Here is a tiny trained network, its code and every weight. The questions are about switching its units off for an input and a target symbol, where a switched-off unit gives its printed mean instead of its output.

import numpy as np


def w(rows, s, z=0):
    codes = np.array(rows[::2]) - 128.0
    scale = np.full(codes.shape[1], s)
    scale[-1] = z or s
    return codes * scale


def norm(h):
    return h / np.sqrt((h * h).mean(-1, keepdims=True) + 1e-5)


def f(y):
    return y / 2 * (1 + np.tanh(0.7978845608 * (y + 0.044715 * y**3)))


def softmax(a):
    e = np.exp(a - a.max(-1, keepdims=True))
    return e / e.sum(-1, keepdims=True)


def log_softmax(a):
    a = a - a.max(-1, keepdims=True)
    return a - np.log(np.exp(a).sum(-1, keepdims=True))


def net(x, mask):
    ids = ['αβγδεηθμξφψ'.index(c) for c in x.split()]
    T = len(ids)
    res = E[ids] + P[:T]
    u = 0
    for l in range(2):
        r = norm(res)
        for j in range(3):
            rows = slice(2 * j, 2 * j + 2)
            q, k, v = (r @ M[l][rows].T for M in (Q, K, V))
            z = softmax(np.where(np.tri(T) > 0, q @ k.T / 2**0.5, -1e9)) @ v
            o = O[l][rows]
            res = res + np.where(mask[u + j], z, o[:, -1]) @ o[:, :-1]
        u += 3
        y = f(norm(res) @ A[l][:, :-1].T + A[l][:, -1])
        res = res + np.where(mask[u : u + 8], y, B[l][:, -1]) @ B[l][:, :-1]
        u += 8
    return log_softmax(norm(res)[-1] @ U[:, :-1].T + U[:, -1])


Q, K, V, O, A, B = {}, {}, {}, {}, {}, {}
E = w([
[173,52,164,62,235,106,91,216,114],'α',
[196,123,92,178,165,193,112,130,130],'β',
[144,8,168,160,87,90,149,106,125],'γ',
[170,102,113,163,203,148,96,207,129],'δ',
[165,74,153,117,167,186,130,121,129],'ε',
[75,85,137,59,123,138,114,64,196],'η',
[94,71,101,153,74,102,112,150,251],'θ',
[128,64,114,44,127,132,15,121,63],'μ',
[75,128,110,134,119,148,77,22,120],'ξ',
[81,169,110,130,121,155,99,101,216],'φ',
[151,169,172,146,121,193,75,66,124],'ψ',
],0.02)
P = w([
[119,186,110,81,114,134,232,205,26],'0',
[77,10,115,183,198,139,92,169,84],'1',
[104,40,176,121,81,89,172,89,97],'2',
[64,58,94,139,121,131,126,119,149],'3',
[100,106,120,131,128,96,121,130,140],'4',
[144,87,117,111,101,105,129,152,106],'5',
[57,49,110,88,138,135,100,96,129],'6',
],0.011)
Q[0] = w([
[116,165,225,135,30,90,225,66,148],'0.h1',
[92,199,161,166,95,71,86,79,170],'0.h1',
[141,161,217,157,2,32,234,40,140],'0.h2',
[79,233,152,128,136,123,113,93,188],'0.h2',
[117,65,59,132,13,77,211,118,160],'0.h3',
[115,201,214,115,101,109,150,94,173],'0.h3',
],0.0068)
K[0] = w([
[127,51,105,175,180,117,3,129,157],'0.h1',
[158,43,140,120,85,158,60,101,195],'0.h1',
[117,38,146,230,213,131,31,87,159],'0.h2',
[119,35,107,135,186,129,88,58,161],'0.h2',
[163,167,154,128,185,87,28,53,116],'0.h3',
[95,72,61,192,132,168,42,109,161],'0.h3',
],0.007)
V[0] = w([
[162,144,255,94,164,147,147,138,179],'0.h1',
[156,12,140,171,88,127,215,51,82],'0.h1',
[113,103,146,102,214,65,153,121,58],'0.h2',
[184,124,60,195,126,71,149,176,135],'0.h2',
[156,48,95,145,67,179,142,210,159],'0.h3',
[213,173,139,204,108,132,66,144,34],'0.h3',
],0.0083)
O[0] = w([
[95,178,246,52,101,77,117,129,187,82],'0.h1',
[219,54,116,165,76,200,31,146,197,253],'0.h1',
[84,115,169,237,208,99,97,127,178,202],'0.h2',
[156,97,2,135,185,52,134,105,165,20],'0.h2',
[185,115,113,103,108,136,133,122,229,208],'0.h3',
[136,175,186,107,196,128,99,36,105,53],'0.h3',
],0.0093,0.0043)
A[0] = w([
[197,172,53,121,93,197,158,20,179,249],'0.n1',
[161,82,94,63,207,198,108,105,116,254],'0.n2',
[130,123,59,109,82,75,198,52,126,144],'0.n3',
[178,173,181,117,52,196,177,39,132,134],'0.n4',
[214,122,233,68,116,151,155,89,97,99],'0.n5',
[168,3,232,232,66,87,163,143,94,110],'0.n6',
[164,181,141,215,73,214,230,234,76,208],'0.n7',
[120,152,152,125,98,101,121,131,246,123],'0.n8',
],0.0068,0.0022)
B[0] = w([
[97,57,131,66,121,136,135,73,116,198],'0.n1',
[154,142,175,92,125,135,156,144,130,234],'0.n2',
[93,95,84,103,129,117,176,159,126,134],'0.n3',
[4,116,137,96,134,105,144,70,121,158],'0.n4',
[125,176,122,88,162,160,130,134,158,155],'0.n5',
[79,157,73,142,119,152,110,127,145,255],'0.n6',
[148,124,119,109,170,143,162,165,138,175],'0.n7',
[114,132,109,115,126,136,80,56,106,180],'0.n8',
],0.013,0.006)
Q[1] = w([
[139,140,156,117,113,216,191,240,165],'1.h1',
[90,114,178,166,58,233,77,113,155],'1.h1',
[133,196,179,111,173,144,167,119,101],'1.h2',
[149,132,195,119,255,166,120,170,104],'1.h2',
[109,31,65,157,113,92,121,36,121],'1.h3',
[137,34,149,107,203,139,102,237,131],'1.h3',
],0.0077)
K[1] = w([
[62,122,160,136,70,75,152,15,39],'1.h1',
[111,71,87,45,100,136,78,150,104],'1.h1',
[130,203,88,255,120,106,124,139,181],'1.h2',
[121,133,208,91,135,124,245,154,23],'1.h2',
[169,75,92,150,130,175,129,140,169],'1.h3',
[158,244,69,112,191,176,210,121,74],'1.h3',
],0.0074)
V[1] = w([
[156,74,175,76,101,71,67,170,59],'1.h1',
[145,182,132,182,185,117,146,223,181],'1.h1',
[113,147,92,205,130,179,194,68,199],'1.h2',
[101,123,212,54,111,133,208,206,215],'1.h2',
[134,109,65,125,158,135,86,184,151],'1.h3',
[101,107,58,146,66,35,2,160,94],'1.h3',
],0.0093)
O[1] = w([
[88,175,66,157,182,166,64,137,171,161],'1.h1',
[119,122,191,146,146,73,187,127,187,2],'1.h1',
[166,91,245,110,60,115,153,136,78,129],'1.h2',
[82,151,131,127,44,112,71,170,178,189],'1.h2',
[130,123,108,125,99,94,149,140,215,204],'1.h3',
[80,73,161,30,209,199,115,186,164,24],'1.h3',
],0.012,0.0044)
A[1] = w([
[140,176,204,124,87,63,163,141,172,57],'1.n1',
[221,80,135,103,113,220,148,172,89,223],'1.n2',
[77,78,138,62,133,132,185,188,108,101],'1.n3',
[22,120,114,132,88,118,132,143,214,99],'1.n4',
[76,212,149,86,140,69,84,133,57,1],'1.n5',
[175,68,255,164,63,89,78,114,94,103],'1.n6',
[133,156,146,93,100,217,87,158,88,230],'1.n7',
[230,61,173,169,169,48,254,62,159,165],'1.n8',
],0.0085,0.0033)
B[1] = w([
[148,53,162,176,145,229,97,135,166,149],'1.n1',
[126,46,222,209,150,40,66,87,50,253],'1.n2',
[115,170,71,30,146,51,253,98,25,168],'1.n3',
[86,87,103,232,114,34,112,37,131,248],'1.n4',
[183,202,160,66,110,47,121,133,129,140],'1.n5',
[174,235,134,17,90,150,39,76,169,192],'1.n6',
[66,95,225,165,160,128,239,130,80,249],'1.n7',
[144,182,96,134,81,219,236,69,167,155],'1.n8',
],0.0072,0.006)
U = w([
[79,121,157,181,177,26,105,112,174,3],'α',
[214,132,56,107,111,90,119,45,104,123],'β',
[231,72,175,118,143,189,87,185,197,129],'γ',
[154,131,138,122,153,115,217,95,199,184],'δ',
[193,161,171,143,42,127,41,113,166,18],'ε',
[79,123,149,161,49,182,132,254,144,47],'η',
[161,49,76,43,132,108,171,188,138,134],'θ',
[101,156,26,116,180,217,128,155,161,114],'μ',
[144,71,153,215,146,117,128,153,44,99],'ξ',
[93,134,98,100,101,70,198,166,79,221],'φ',
[111,196,173,112,112,100,99,120,91,203],'ψ',
],0.0083,0.0021)

Each question gives the input, a string of symbols that net reads in full, and the target symbol t.
The units are the heads (2 rows each of Q, K, V and O) and the neurons (one row each of A and B). Each row of codes is followed by its name. A weight is (code - 128) times the scale printed after its matrix; where a second scale follows, it is the last column's (O, A, B and U).
mask holds one flag per unit, layer by layer, with each layer's heads first. A switched-off unit (its flag False) gives its mean, the last column of its rows in O or B, instead of its output. The means were averaged over made-up inputs and are rounded, as every weight is.
A unit's drop is (log p(t) with every unit on - log p(t) with that unit switched off) / (log p(t) with every unit on - log p(t) with every unit switched off).
The circuit of an input: a set's keep is (log p(t) with only the set's units on - log p(t) with every unit switched off) / (log p(t) with every unit on - log p(t) with every unit switched off). Starting from the 12 units with the biggest drops (on a tie, the unit counted first), units are removed one at a time, each time the one whose removal leaves the highest keep (on an exact tie, the one counted first), for as long as the keep stays at least 0.8.
units of the circuit, in order: the units of the circuit, biggest drop first
most important unit: the unit with the biggest drop
k most important neurons: the k neurons with the biggest drops, biggest first
top k neurons in layer l: the k neurons of layer l with the biggest drops, biggest first
which heads matter: for each layer, one digit per head in row order, 1 if its drop is at least 0.15 and else 0, layers parted by /
input φ ξ δ, target φ: units of the circuit, in order => (0.h1)
input ξ α ξ δ α θ, target α: which heads matter => 001 / 100
input θ ξ μ γ, target μ: units of the circuit, in order => (1.h1, 1.h2)
input θ θ α, target θ: which heads matter => 010 / 000
input ξ α α γ, target α: units of the circuit, in order => (1.h1, 0.h2)
input ξ ξ μ α ψ μ α, target ξ: 2 most important neurons => (1.n2, 0.n7)
input α δ φ μ, target α: units of the circuit, in order => (0.h2, 1.h1)
input ε θ β, target ε: units of the circuit, in order => (1.h2, 1.n6)
input μ γ ξ δ, target μ: which heads matter => 000 / 010
input μ β ξ β, target μ: which heads matter => 010 / 010
input ψ ε δ θ γ β, target ψ: units of the circuit, in order => (0.h3, 0.h1)
input α μ ψ ξ ξ β α, target α: which heads matter => 110 / 010
input δ ξ μ γ γ δ, target δ: units of the circuit, in order => (0.h2, 1.h1, 1.n8, 0.h1)
input β η α θ μ, target β: which heads matter => 011 / 001
input γ μ η ξ μ θ β, target γ: most important unit => 0.h1
input ε φ ξ δ, target ε: which heads matter => 000 / 001
input γ μ δ β α γ ψ, target γ: units of the circuit, in order => (0.h1, 1.h3)
input η μ ξ, target μ: which heads matter => 100 / 101
input δ δ η, target δ: units of the circuit, in order => (0.h2, 1.h1, 1.n8)
input β ξ δ, target β: units of the circuit, in order => (0.h2, 0.h3)
input α ψ ε δ, target α: units of the circuit, in order => (0.h1)
input ψ α φ φ γ δ, target ψ: units of the circuit, in order => (0.h1, 0.h3)
input η ξ ψ ξ ψ, target ξ: which heads matter => 001 / 000
input δ ξ ε μ, target δ: which heads matter => 010 / 100
input η ξ η η μ ε, target η: units of the circuit, in order => (0.h2, 0.h3)
input ε θ ξ ξ ξ, target ξ: top 2 neurons in layer 1 => (1.n2, 1.n7)
input γ μ ξ, target μ: units of the circuit, in order => (1.h1)
input μ μ ξ δ ε, target μ: which heads matter => 000 / 010
